Rows near named flat spaces through zero
z901_z35: [ -1   2  -7  -9  -8   4  14  -7   4   6 -21   0  -3  -2  -4   4   8   8
  -7  -3   4  -9   6  -4  -3   0   8  12   7   6]
z123_z890: [  3   6  17  15  24  18  -2  -3   8 -10   7  17  20   1   8  -6 -12  -5
   4  13  21  -6 -16  12  -5  37 -25 -17 -11  18]
z345_z359: [ -8  -1 -11  -4 -18 -23 -16 -10  16  10 -17 -18  -3  -9  -4 -14   2   2
  -3   0   8   2  -6   9   0  -7   3  21   8 -20]
z914_z750: [ 21   8  20  -1  14   4  -1  15   8 -43  30  -6  43   1  44   3  -4   3
  -7  10  27   7 -33   2  -8  25 -10 -13  32  15]
z914_z750: [ 10  -9 -10 -11 -14   3  -6 -11  16   7   1 -15   7  -7   4 -24   3  11
  -3   9  10  -3 -23   5  -7  -5  -5  26   9  -8]
z345_z359: [ -1   2  10  19  29  32  -1  -6 -18  14  28  24   1  13  -3   2  -6  -6
  15   9 -11  -6   2   0   5   8 -23 -14 -27  24]
z123_z890: [ -5  -5   4  15  12   5 -11   1  -8   9  13  11  -8   2 -13  -6 -10 -11
  12   4 -12   3   3   6   3   2 -12 -14 -26  -3]
z901_z35: [-22   5  -8  -5 -17  -1  -5 -16   9  25 -31   0   0  -9 -15 -24  11   7
   5   8   2 -15 -10  14  -2   2  -4  23  -7  -6]
z345_z359: [ 33 -26 -13   2 -18   1  28  11  -2 -10 -37 -11  14   7 -13 -15   8  -4
 -15   5 -13  -4  14   4 -23  -2  39   3  -1   9]
z901_z35: [  6  -5  -9   5  -4 -18 -15  -3  -5   8  14 -20  -4   7   4   3   1  -6
   1  -4 -10  11   9  -2   5 -24   8  11   7  -9]
z914_z750: [  6  -9   0 -19  -4  -7 -19   5  22 -17  32  -8 -17 -20   6  -8 -19   9
  -1  -4  18  17 -28  -7   4  -2 -21   0   6 -36]
z914_z750: [ 10  -6  -3 -16 -10  28  25   0  -7   3  -3   5  10   1   3 -11  16  16
  -3   7  -8 -13 -12  -8  -8  -6   7  13   6  16]
z901_z35: [-19  16  -7 -32  -8   9  28 -15  15   5 -31  15 -33 -14  -8  31   7  22
 -13 -22  21 -15  17 -23   9   5   0  12  14   1]
z901_z35: [-87  55  20 -24  -7   7  -7 -16   9  25 -30  35  -9 -28  -3   1  18  23
  18   0  21 -27 -26   7  22  25 -39   9   2  -6]
z345_z359: [ -5  -4   5   7  12   4  -6   4  -1   0  11  14 -17  -4 -14   1 -15  -7
   7  -2  -3   5   3   0   4   8 -13 -19 -24  -9]
z901_z35: [ -5   8  27  22  15  15   0  13  -1 -19  -9  20  48   0   9 -25  -2 -10
   9  27  10 -10 -29  28 -15  47 -15 -27 -13  23]
z914_z750: [  3   0  -7  30   2 -28 -18  -8  -3  12 -17 -19  14  15  -2  -2   1 -21
   0   4  -5   3  21  19  -3  -3  14   5  -2   6]
z345_z359: [  0 -13  -6  -4 -20 -27  -4  13  11 -12 -25 -11  -8 -12 -16 -12  -6  -6
  -6  -4  -2   9   2   7  -7  -1  17  -6  -4 -29]
z914_z750: [ 15  -9 -13  15  -5   4 -13 -20  -2  28   0 -20  24  14   4 -28  12  -2
   4  18  -7  -8  -9  16  -9 -13   1  33   1  14]
z345_z359: [ 13  -8   5 -11   2   3  22  20   1 -29  -1  10 -13  -5  -3  18  -9   1
 -10 -12   2   7  11 -15  -3   7  12 -24   1  -4]
z901_z35: [-14   8   3   6  -3  -7 -15   0  -8   9   7  -5  11   2   6 -10   7  -3
  10   7  -9   1  -9   9   4  -7  -4   5   1  -2]
z123_z890: [ -7  13  11  12  16  -5 -20  -4   1  -2  22   0  11   3  15   4  -7  -6
   7   4  11   4 -10   7   7  10 -20  -6   4   3]
z914_z750: [-24   7  -4   9  -1 -32 -17  -7  11  10 -25   1 -28  -8 -22  11 -13 -13
   1 -13   7   5  23   7  10   5  -2  -7 -14 -23]
z345_z359: [  0   7   0 -18   5   3   6  -5  13 -10   9   4 -18  -8   7  21  -7  11
  -8 -13  20   2   0 -17   8   4 -10   1  13  -6]
z123_z890: [  4   9  -6  -9  -8 -11  -2 -11   7   0   0 -20  10   3  21   9  11   9
  -9  -4  13  -1  -3  -5   2 -10   6  24  33   4]
z901_z35: [-41  22  10  -3  -2  -4 -19  -5   1  15  -1  11  -1 -12  -1  -9   4   4
  15   5   2  -6 -18  10  12   5 -23   3  -5 -11]
z123_z890: [-21  10  12  -2   0 -24  -1  29 -19 -20   5   7 -16  -3  -2  27  -3 -10
   4 -17 -18  15  20 -11  13 -11  14 -33   1 -17]
z123_z890: [-12  -1   2  17  -9   0   5  13 -33  15 -15   3  18  14 -10 -15  19 -11
  13  11 -41  -6  11  12  -4 -15  22  -5 -15  13]
z914_z750: [ 14  -1  -4  20   3  -1 -16 -15   0  13   5 -19  33  14  15 -19   7  -6
   2  17   3  -4 -11  18  -8   0  -2  21   8  18]
z345_z359: [ -6   2   2  11  -1   9 -13 -13   8  16  -9   0  24  -2   0 -33   4   0
   8  21   8 -12 -25  23  -8  16 -16  15  -8   7]
z123_z890: [  4 -13 -13 -17 -10  -6 -10  -7  17   6  11  -8 -33 -13 -12  -4 -12   8
  -3 -10   6   9  -4 -10   5 -15  -8  12  -4 -30]
z345_z359: [ 55 -28  -8  -6   3  50  55  -6  14 -15 -31  12  19   6  -7 -12   1  12
 -23  12  17 -22  -1  -5 -32  31  15   4  -5  40]
z123_z890: [  1  13  11 -13  10  -5  -5  -1  26 -28  12   1   3 -13  23  14 -13   9
 -10  -5  41   6 -20  -5   3  25 -21  -6  23  -7]
z901_z35: [ 30 -26   3  12  13   9  -3  14   1 -17  24   4  -2   2  -8 -12 -22 -12
   1   6  -5  13  -5   2  -9   9  -5 -24 -24  -7]
z123_z890: [ 16  -7 -10 -16  -6   4  27  -3   9  -8 -20  -1 -14  -1  -4  19   2   9
 -18 -14  10  -4  19 -17  -4  -1  17   5  12   5]
z914_z750: [-14   5  -2   9   1  -3   4  -5  -8  16 -20   8 -10   5 -15   8   4  -6
   3  -4  -9  -7  21   3   4  -1   6  -2 -13   6]
[ -1  16  -5 -19 -12 -24  -5  -6  12 -11   4 -26   6  -3  31  21  10  13
 -13 -12  21   6  -4 -12   8 -14   8  24  49  -6]
z123_z890
[ 17  -4   4  12  13  -9  -4   5   5 -18   7  -5   6   5   7  10 -13 -11
  -6  -2  11   9   6   2  -3  12   1 -15   2   2]
z901_z35
[ -2  -6   7   3   9  -1   0  15  -5 -12  10  14 -19  -5 -13   8 -16  -9
   4  -7  -7  10   8  -5   4   5  -3 -28 -20 -13]
z345_z359
[  5   9   2  -7 -14   0  27   0  10 -16 -47  -5  35   0  14  -3  19   9
 -16   6  19 -17  -5   8 -16  22  22  11  28  23]
z914_z750
[-32  23   0  -3 -17  -4  -3 -11  -7  24 -25  -4  21   0   7 -13  28   9
   8   9  -6 -17 -10  12   3  -7   3  26  15  10]
z901_z35
[ -7   2   0  11  -5  -7 -11   0  -9  11  -4  -7  15   5   0 -14   8  -6
   7   9 -12  -2  -4  13  -2  -6   4   6  -3   2]
z345_z359
[ -1   6  17   9  18  23   8  11 -14 -10  16  20  17   6   8   0   0  -2
   8   9  -5  -5  -9   2  -2  16 -10 -21 -10  21]
z345_z359
[  2 -17  -7 -38  -9  49  15  -1  -6  16  42  19 -35 -14 -13 -17   2  29
  10   0 -20  -4 -28 -27   5 -27 -22  13 -17 -14]
z914_z750
[ 15  -9  -9   2   3 -15  -4  -5  12  -5   0 -11 -16   0  -4  13 -13  -5
 -10 -11  11   9  16  -5   1  -2   4   0   2 -10]
z901_z35
[-18  16  12  -7   8  -4 -10   5   1  -9  19   8  -7  -8  11  14  -5   3
   5  -6   9   6  -9  -6  12   5 -17 -11   7  -9]
z345_z359
[ -9   0   7 -14 -17  -2   8  18   2 -18 -15   3  12 -13   1 -16   6   7
  -1   6  -1  -1 -20   5  -7   7   8  -7   6 -11]
z123_z890
[  3 -12   2   0  -3  -8   2  16   3 -15  -9   5 -11  -8 -16  -4 -12  -7
  -1  -3  -4   8   4   2  -5   7   6 -21 -16 -17]
z345_z359
[ -3 -14  -2   4  -4 -16 -10  10   8  -4  -9   3 -22 -12 -25 -10 -18 -11
   2  -4  -4  10   4   7  -1   4   0 -17 -25 -29]
z345_z359
[  1 -16 -35  -2 -32 -43 -23 -23  20  32 -32 -39 -26  -5 -23 -15   2  -3
  -8  -9  -3   6  18   8   0 -33  20  42   3 -35]
z345_z359
[-26  13   8   6  -3 -24 -24  11 -13   2  12  -5   1  -1   5   1   3  -9
  13  -1 -15  10  -2   6  12 -13  -1  -8   2 -16]
z345_z359
[-24  18  10   4   7 -11 -18   5 -16   4  25   1  -3   3  11  14   3  -4
  12  -5 -11   8   2  -3  17 -13  -8  -7   5  -5]
z345_z359
[ 30 -24   8  24  15   4 -12  18  -6 -18  29  -2  18   8   0 -21 -18 -19
   6  15 -11  15 -12  13 -12   9  -4 -26 -22  -1]
z901_z35
[ 19 -22 -27  -7  -9   9 -13 -32  19  35   9 -17 -25  -2 -16 -22  -6  10
  -2   2   5  -2  -6  -2  -2 -21 -13  41 -10 -14]
z123_z890

Rows near named flat spaces through zero
z227_z918: [  8 -25  18  24   2   8  13   9   3  13  -5  -1  -5  19  -5  29  21 -11
   9  -7  -6  18   8 -16   9  -4 -24   8  -7  -5]
z317_z559: [ 27  -4   3  13  -9  23  11  19  -8  27   1  -4  -5   6   8   0  22 -43
  26  -6  11  -4 -21  35  27  -6 -14 -24  -6 -11]
z209_z645: [ 12  -4  -3  -1  -6  -7   5 -11 -15 -13   7   6 -11 -32  -8  -5  11  15
  -3   3   6  16  29 -25 -16   0  26   3  -9   5]
z209_z645: [ 15  16 -30   4  -2 -21 -13 -15  -3 -19 -12  -8   1 -12   5 -39  17  -4
  -9   4   4 -27   2   9 -10 -29   5   3  -2   6]
z227_z918: [ 11   7  -9  27  11 -43 -11 -28 -25   9   2   5   4  11  -3 -27  22   3
   2  -7  14 -15  15 -19   6 -43 -12  24   1  40]
z320_z787: [ -3  13  -3   2  -3 -10 -14  -2  21   5  -9   1   1   5  -7  -7   2   2
  -2  -5  11  -3   6  -3   5   1 -11   5  11  12]
z227_z918: [  0  11  18  -6  13  -9  32 -11 -58  14  16  -6  20  -2 -17  17 -20  15
  25  -9  -2   5   1  -6  20  11   9 -10  -2 -10]
z986_z401: [ -6  18   7 -16  -6   2  -9 -13  15 -12  -4   2  19  -5   7 -24 -12  -3
   1   2  20 -11 -32   8   3 -12  11  -5 -13 -16]
z317_z559: [  3   9 -22  -1 -12  18 -16 -11 -13  31 -18  -9  11 -11   2  12 -15 -10
   3 -27   1 -11  -6  18   0   1 -27  -3   1  -3]
z317_z559: [  5  13   6   0   3 -31   9   8  11 -24  11   2 -11  -1 -12 -28  20   7
   2  19   9  -1  19  -8   9  -1  21  -4  13  10]
z209_z645: [ -1  17  13  -7   0  -4  -1   2  15   6   0   9   0  -2 -15   4  -7  11
   9  -4  21  14   6 -13   9  19   8  -4   8   8]
z209_z645: [-26  22  37 -15  10 -13  -2   6  22  16  21  19   7  24 -12   1 -28  15
  13   2  27  13 -12  -9  27  26   8  -3  20  22]
z227_z918: [ 12 -10  -5  10 -10  22  -9  13  14  27  -9   7 -18  -5  -3  26   8  -9
   4 -14   6  20  16  -2  -3  19 -14  -3   5  13]
z320_z787: [-20  -9  31   4  -7 -21   8  -4  10  -7  18  -2   5   9 -11  -9  11   2
   0   8   1   6  15 -18  22 -11  -9  12   5  -5]
z320_z787: [ -6 -28   2  11  -4  16  12  -1 -38  24  11 -12   6   5  10  21  -2 -18
   4 -10 -26  -6  -3  16   9 -11 -27   2  -6 -14]
z320_z787: [-17  -5  32   0  21  -8  30  10 -17  -1  15  -5  15  34  -7  22 -14   8
  13   7 -16   4 -13  -4  23  10  -5  -2   4 -14]
z209_z645: [ 21   1  -6   8  -2  -6   8  -9 -13 -13  -7  -5   1 -13  -3 -11  20  -3
   5   1   5  -2   5  -7  -4 -17   9  -2 -15  -9]
z986_z401: [-12  -1  12  21  -8 -38  -8 -23  20 -14 -12 -17  21  19 -10 -26  29  -6
  -8  -3   2 -19  10 -19  20 -48 -39  29  -1 -10]
z227_z918: [  3  -8  -3   2   0   1   7  -4 -41  24  21   6  -8 -14  -1   8  -6   2
   8  -6  -3   7  17   0   2   6   7  -3   3  18]
z986_z401: [  1  -2   7   0  -3  15   3  22  10  23   5   6 -14   5  -7  22  -3  -5
  10  -4   2  16   9   6  11  30  -6 -11  16   9]
z230_z561: [ -3 -14   4   1  -2  17  -8 -20  -7   4  -6   6  13  -5  13   9 -11   1
  -5 -10   4   5 -19 -12 -15 -16  -3  12 -26  -8]
z227_z918: [ -6 -10  14  -2   9 -17  23 -14 -44 -14  27  -3  12  -3   4 -13  -2   6
   4  12 -11  -7  -4  -5   6 -21  18   2 -13 -10]
z320_z787: [ -8  27 -12 -25  -3   0  -8  -2  23 -19 -20  -3   2 -22 -19   9 -23  32
 -11  -3   2   9  18 -15 -19  37  17  -4  12  -8]
z227_z918: [  9   3   8  15  12 -15  15  -8 -35  23   3   2   3   6 -19  22   1  13
  18 -15   4  13  22 -22  12   5  -8   6   5  17]
z227_z918: [  7 -35  15   8 -14  22  10   4   1  -6  11   1  -6  -7  18  -2  23 -26
   0   9  -4   8 -13   4  -1 -22   2  -2 -27 -24]
z317_z559: [  3  -1  14   0  -2 -15  28  19  -9  -7  17  -7 -14  -6 -23   6  16   6
  10  11  -9  14  38  -9  18  22   9 -10  18  -6]
z230_z561: [ 19 -17  -6  21  33   6   4  15   5  -6 -14  17 -18  30   8  32   6  12
  -4   6  -9  19  -7 -21 -29   7   8  11  -8  25]
z986_z401: [  5   0   1   1  -7  14  -6  13  20  11  -4   4  -8   3   3   3   4 -13
   4  -2   9   4  -7  11   5   8  -6  -8   4   1]
z209_z645: [  1   5  -4  -6  16   9  -2  -6 -19  10   0  12   4   2   6  16 -26  15
   3  -6   3   6 -16  -4 -15  11  14  -1  -7  14]
z317_z559: [  8 -21  -6  26  -8  -9  -9   7  18   4  -2  -2 -19   9   3  -7  37 -18
  -9   2  -6  -1  23  -4   2 -21 -24  15   6  16]
z320_z787: [ 24  20 -25   4 -13  10 -21   5  11  30 -13   7 -16 -17  -4  -5   8 -13
  10 -17  26   1  11  15   1  12  -5 -13  12  26]
z317_z559: [-11  -5  -2  12   3 -14   0  31  22  10   7  -8 -19  30  -5   2  15 -12
  -3   9 -19  -8  21  18  21  12 -28   1  38  18]
z986_z401: [ 18  11 -10  10  -3   9  -7  -4  -1  23 -21  -2   4   0  -6  12   4  -9
  12 -21  13   0  -3   4   5   0 -19  -3  -2   3]
z986_z401: [ 11   5 -12  -3  -1  -4  -2 -16 -18 -10  -1   1   3 -21   4 -16   2   5
  -2   0   6  -6  -1  -4 -14 -14  18   0 -14   0]
z227_z918: [  0 -37   5  13  -6   9   6   3 -16   5  22   4 -13  -2  17  -1  17 -18
  -5   8 -13   4   4   3  -2 -20  -3   6 -11   2]
z230_z561: [-15  -1   7 -15 -28   5   4 -18 -16  -1  10 -17  20 -29  -1 -16  -5 -11
   0  -6  -2 -12   0  12  15 -14  -7  -5  -9 -37]
z230_z561: [ -2 -16   2   4 -16   6 -11 -22 -11  14   6   7  -1 -25   0   4   2   4
  -6 -13   9  14  18 -22 -10 -12  -3  14 -14   7]
z317_z559: [ 11 -18  -4  17 -12  -2  14  22  -2   6   5 -13 -22  -2  -9   6  34 -19
   3   4 -19   3  36   9  14   4 -19  -5  16  -3]
z230_z561: [  6 -13  -1   8  -1  -1   8   2  -8  -6   3  -3  -7  -4   0   3  14  -2
  -2   4  -9   4  12  -6  -4  -6   0   3  -4  -4]
z320_z787: [-32 -26  17  -9 -42  13   6  -4 -24  35  34 -17   3 -30  -9   9  -5 -17
   0 -13 -18   4  38  13  31   7 -33  -1  15 -22]
z317_z559: [ 17  10  -2   5  -1  -9 -10 -13   8  -9  -4   9   2  -6   7 -30  16  -8
   3   3  27  -6 -15  -4  -3 -26  14   1 -16   8]
z320_z787: [-11  11  -5 -18 -11   0  -9  -4  16 -13  -3  -2   0 -21  -7  -5 -12  15
 -11   1   2   2  12  -6 -10  15  11  -1   6  -7]
z230_z561: [ -7   1 -18  -7  10   3  -1   3  15 -35 -25 -15   8   8   5   7  -9  12
 -20   9 -28 -13 -11   3 -25   3   0   5  -3 -24]
z209_z645: [ -9   9  10  -5  -4  -6  -2  -5  25 -14 -16  -5  10   0 -15   8  -3  15
  -5  -4   3   8   8 -21   0   8  -6   8   1 -15]
z230_z561: [  1   7   2   0  11   5   6   7  -7  12  -6  -1   5  14  -5  20 -13   4
   9  -7  -4   2  -7   3   5  16  -7  -5   6   1]
z230_z561: [  3  -8   8  17   9   7  -3 -15 -16  27  -9   4  16  20   5  19  -5  -6
  10 -19   6   2 -20  -8   5 -18 -25  13 -15   6]
z230_z561: [  4  -7   2 -10  -2  11  -5   3   9  -7  12  20 -18 -20   6  -1  -4  10
  -6  10  12  21   5 -13 -21  14  34  -3  -8  14]
z209_z645: [ -5  39  -8  -8 -12  -7 -24   6  60   0 -36  -9   7   4 -22  -3  -3   5
  -2 -13  19  -5   8   2  11  22 -24  -2  25  -2]
z320_z787: [  6 -20  -3 -13  -5  26  17   5 -36  -6  23   1  -7 -26  19  -1  -6 -10
   1  12 -13   2 -12  20 -12   3  31 -19 -19 -19]
z317_z559: [ 19  -7 -24  12 -14  12 -19 -16   0   4 -18  -2   0 -17  15 -15  18 -19
  -7 -11   7 -12  -8   8 -15 -31 -11   6 -20  -2]
z320_z787: [  9 -28  -3   5 -28  21   8  -2 -33  24  20  -5 -13 -36   4   5  16 -22
   5  -9  -7   9  25   9   5  -5  -6  -8  -8 -10]
z209_z645: [ 22 -29  26  15  -3  13  37  -1 -25 -10   0  -6   2 -11  -9  26  26  -5
  15   0  -6  27   9 -26   3  -8   6  -3 -32 -38]
z986_z401: [  0   6  -8  -3   2   7 -10 -13  10 -15 -19  -7  20   8  17 -15  -5 -10
  -6   0   1 -22 -40  14  -8 -26  -5   2 -19 -21]
z209_z645: [  0  16 -24  -6   2  -6 -18 -13   7 -12 -20  -2   5 -10  -1  -6 -10  16
 -13  -5   0  -9   2  -5 -22  -1   3   7   1   6]
z230_z561: [ 15 -22  20  12  -7   3  23   8 -26  11  28   5 -13  -8   1  -3  25 -19
  17   7   5  14  10   0  18  -9   9  -9  -9  -2]
z317_z559: [-10  -3  11  -1   4 -16  11   7   1  -9  11  -1  -7   2 -15   7   3  16
  -3   8  -9  11  27 -18   4  14   5   5  13   4]
z986_z401: [-23  -9  26  -2  -7  -1   8  11  19   0  10  -9   8  20  -2   1   1 -11
   1   7  -9  -2  -6   7  26   0 -20   1   8 -19]
z986_z401: [ 13  -2 -19   1   7  12  -4   2  -9  -1  -9   4  -8  -5  10   6  -3   1
  -4  -1  -5  -1  -7   6 -20   2  10  -3  -7   7]
z986_z401: [ 25   6 -25  15  -3   1 -13 -18  -8   3 -26  -5   6 -10   5 -10  16 -10
   0 -15  10 -13  -6   1 -12 -28 -10   6 -17   1]
z227_z918: [-33  12  -3 -12  24 -33   6   2  -9 -23  11  -9  10  25  -5  -6 -25  28
 -15  17 -30 -20   4   2   0   9   3  10  26   7]
[ -9  14  -4 -11  12 -21  10 -12 -45   4  20  -1   8  -6  -6  -7 -22  19
   5   1  -6  -9   8   1   4   5  16  -2  10  13]
z227_z918
[-16   5   5 -27  -5  17   3  12  30 -33  -5  -8   8  -4   8  -6 -16   1
 -11  17 -10  -6 -26  16  -7  15  17 -14  -5 -38]
z227_z918
[-6 10 12 -4  6 -8  4  7  8  1  6  3  3 13 -5 -3 -6  2  7  4  7  0 -7  2
 13  8  3 -4  9  4]
z320_z787
[ -6   4  18  -9   6 -10   6 -11  -6  -6  13  14   1 -11 -11   4 -13  27
   2   2  14  21  12 -32  -6  12  26   5  -5  10]
z209_z645
[ -2   5 -12  -3  -7  -5 -24  -8  15  10   1  18 -20 -23  -9   3  -5  23
 -12  -8  16  20  36 -27 -21  18  11  12  12  39]
z230_z561
[  8  18   3  11  -2  -5  -2 -11  -6  29 -19  -7  16   7 -20  17  -1   0
  18 -27  15   2   7  -9  20   2 -30   3   6   2]
z986_z401
[ -6   2  -5   4  18  16 -30 -24  14  13 -27  18  18  20  16  21 -30  15
  -9 -19  14   4 -38 -19 -29  -9 -10  23 -21  18]
z230_z561
[-25 -34  20   5  17 -11   6  10  22 -33  16  10 -13  24   8   9   4  19
 -25  28 -25  15   9 -30 -20  -2  11  24  -1   7]
z317_z559
[  6   6  -1   1   1  12 -11  26  33  21  -2  17 -25   7  -7  18  -1   1
   4  -3  14  21  12  -1   0  37   1  -8  22  30]
z986_z401
[ 22  15  -8 -12 -18  15  -4 -17 -27  17   6   8   2 -43   3 -19  -4 -10
  16 -13  31   1  -8  11   0  -4  24 -19 -18  -1]
z227_z918
[-13 -24  17   9  -2  -4  11  -4 -14   1  17  -5   6  11   7  -1   7  -9
  -1   5 -14  -3  -2  -1  12 -20 -13   9  -7 -10]
z320_z787
[ 15  18   6  -3   4  16   3   5   8  16 -20   7   3  -3 -16  30 -11   9
  18 -17  20  22  -4 -12   1  30   3 -11  -2  -2]
z209_z645
[-13 -23 -17  -1  -5  16  -9 -11 -18  -1   3  -8   8  -3  27  -4 -10 -13
 -18   0 -26 -21 -20  22 -16 -24 -12   8 -14 -13]
z320_z787
[  3   8 -14 -10 -15  16 -15  -2   3  11   1   0   1 -14  15 -21  -6 -20
   0  -3  11 -16 -21  31   2  -7   1 -13  -3  -2]
z227_z918
[ 15  11  13   2 -13   9   7  12  26   7 -19  -4  -2  -7 -23  19  13  -3
  16 -12  17  21  15 -11  15  23  -9 -11   4 -16]
z209_z645
[-11 -12   1  -4   1  -3   3 -10  -1 -24  -4  -6   7  -6   1   3  -3  14
 -15   5 -17   1   5 -16 -16  -7   4  12 -10 -17]
z320_z787
[  0 -11  -5   8  -8 -12   1  -2  -1  -5   0  -6 -10 -12 -11   3  16   7
  -9  -1 -11   7  37 -17  -5  -1  -7  11   7   3]
z317_z559
[-36   8  -8  -4   6  -8 -27 -15  10  22 -10   1  12  15  -9  24 -37  28
 -17 -20 -11  -2  14 -15  -8  16 -32  25  23  25]
z317_z559
[-21  33 -18 -15  16 -20  -5  -1 -28  20   8  -6  11  12  -9   0 -39  19
   3  -8 -11 -23   3  22  12  24  -7  -5  36  24]
z227_z918
[ 37  -1 -20  26 -19  -6  -7   8  10   6  -8  -7 -18  -8   5 -35  55 -42
   8   0  16 -16   9  23  14 -34 -15  -8   0   7]
z317_z559
[ 20   7  11  -2  11  14  34  20 -31  17   2   0  -6  -4 -21  41  -8   9
  28  -8  -2  25  11  -4  11  43  14 -24   5  -8]
z320_z787
[-17  -4   1   9   4  -7   1  -9  -1   6 -21 -17  17  16 -17  33  -9  16
  -6 -17 -22   1  18 -19   2   5 -39  20   9 -11]
z320_z787
[-18  18 -12 -10  -7  -7 -17 -16  16 -11 -21 -18  26   4   2 -16 -14   0
 -12  -7  -6 -29 -17  14   2 -15 -22   7   2 -20]
z230_z561
[-13  -7  14  -7  -6   5   2  12  20  -6  12   0  -2   6   5  -7   1  -9
  -3  12  -2   0  -8   9  10   3   1  -4   4 -10]
z986_z401
[ 14  11  -1  15 -14 -19  -6 -21  -6  12 -10  -6   7 -13 -16 -13  23  -4
   9 -17  20  -2  22 -16  14 -22 -18   9  -2   5]
z986_z401
[-21  -6 -10 -19 -12  24 -27 -37   6  -8 -20   1  23 -27  12  10 -34  19
 -24 -17  -1   1 -16 -18 -37  -9  -1  19 -28 -20]
z230_z561
[ 11  18   8  -3   3  -7   3  -1  -1   6   3  10  -1  -5 -10  -5  -1   6
  14  -2  24  10   2  -9   8   9  16  -8   2  12]
z209_z645
[  0 -37   9   8  -3  11  23  16  -8 -13  11  -6 -15  -4   1  21  17  -3
  -6  12 -29  16  21  -9  -7   5   2   1  -6 -19]
z317_z559
[  2  24 -11  -5  -9  12 -14  14   2  47   0   1  -4   3  -4   4 -14 -17
  17 -19  16  -7  -3  34  25  25 -20 -19  27  20]
z320_z787
[-10  -2  -3  -5   5  17  -1 -13  -9   0 -20 -10  23   4   4  24 -24   8
  -5 -14 -14  -5 -20  -1 -11   1 -14   6 -14 -24]
z230_z561
